Below are the code and all the weights of a small trained network. Each question names an input and a class and asks about switching units off, where a switched-off unit gives its printed mean instead of its output.

import numpy as np


def w(rows, s, z=0):
    codes = np.array(rows[::2]) - 128.0
    scale = np.full(codes.shape[1], s)
    scale[-1] = z or s
    return codes * scale


def norm(h):
    return h / np.sqrt((h * h).mean(-1, keepdims=True) + 1e-5)


def f(y):
    return np.maximum(y, 0)


def log_softmax(a):
    a = a - a.max(-1, keepdims=True)
    return a - np.log(np.exp(a).sum(-1, keepdims=True))


def net(x, mask):
    res = np.array(x, float).reshape(1, 3) / 4 @ E
    u = 0
    for l in range(3):
        y = f(norm(res) @ A[l][:, :-1].T + A[l][:, -1])
        res = res + np.where(mask[u : u + 3], y, B[l][:, -1]) @ B[l][:, :-1]
        u += 3
    return log_softmax(norm(res)[-1] @ U[:, :-1].T + U[:, -1])


A, B = {}, {}
E = w([
[115,88,183,169,195],'x0',
[6,18,8,68,113],'x1',
[254,136,112,40,5],'x2',
],0.0064)
A[0] = w([
[2,67,148,133,171,6],'0.n0',
[114,156,30,125,142,136],'0.n1',
[130,1,83,115,165,184],'0.n2',
],0.0081,0.0016)
B[0] = w([
[87,103,157,215,255,252],'0.n0',
[41,204,151,47,188,193],'0.n1',
[123,160,211,175,145,242],'0.n2',
],0.0089,0.0045)
A[1] = w([
[106,113,102,134,185,6],'1.n0',
[67,133,136,61,74,92],'1.n1',
[32,79,101,245,114,254],'1.n2',
],0.012,0.00069)
B[1] = w([
[121,96,204,84,162,193],'1.n0',
[130,162,74,116,149,187],'1.n1',
[137,8,187,73,126,254],'1.n2',
],0.017,0.0068)
A[2] = w([
[129,142,130,162,119,29],'2.n0',
[118,160,146,118,143,224],'2.n1',
[250,131,141,131,135,2],'2.n2',
],0.022,0.0018)
B[2] = w([
[49,108,158,137,58,138],'2.n0',
[166,145,74,66,97,167],'2.n1',
[81,146,121,254,69,248],'2.n2',
],0.012)
U = w([
[167,161,9,38,113,9],'0',
[111,156,123,239,44,92],'1',
[81,36,202,80,186,239],'2',
],0.013,0.0012)

Each question gives the input, the list of numbers given to net, and the class t.
The units are the neurons (one row each of A and B). Each row of codes is followed by its name. A weight is (code - 128) times the scale printed after its matrix; where a second scale follows, it is the last column's (A, B and U).
mask holds one flag per neuron, layer by layer. A switched-off neuron (its flag False) gives its mean, the last column of its row in B, instead of its output. The means were averaged over made-up inputs and are rounded, as every weight is.
A unit's drop is (log p(t) with every unit on - log p(t) with that unit switched off) / (log p(t) with every unit on - log p(t) with every unit switched off).
The circuit of an input: a set's keep is (log p(t) with only the set's units on - log p(t) with every unit switched off) / (log p(t) with every unit on - log p(t) with every unit switched off). Starting from all 9 units, units are removed one at a time, each time the one whose removal leaves the highest keep (on an exact tie, the one counted first), for as long as the keep stays at least 0.8.
circuit, biggest first: the units of the circuit, biggest drop first
top k neurons: the k neurons with the biggest drops, biggest first
k most important neurons of layer l: the k neurons of layer l with the biggest drops, biggest first
drop of u: that unit's drop, to one decimal
input [-6,6,6], class 0: top neuron	[2.n2]
input [5,-2,0], class 1: circuit, biggest first	[0.n0; 1.n2]
input [2,3,7], class 1: top 3 neurons	[0.n1; 2.n1; 0.n2]
input [-7,0,5], class 0: top 2 neurons	[1.n1; 2.n2]
input [7,4,6], class 1: 2 most important neurons of layer 0	[0.n1; 0.n0]
input [-5,8,2], class 0: top 3 neurons	[1.n1; 0.n1; 0.n0]
input [1,2,3], class 0: top 3 neurons	[0.n0; 2.n2; 1.n2]
input [8,-1,3], class 1: top 2 neurons	[0.n0; 1.n2]
input [2,2,5], class 1: drop of 0.n1	2.0
input [7,4,8], class 1: drop of 1.n2	0.2
input [-1,5,3], class 0: drop of 0.n0	0.5
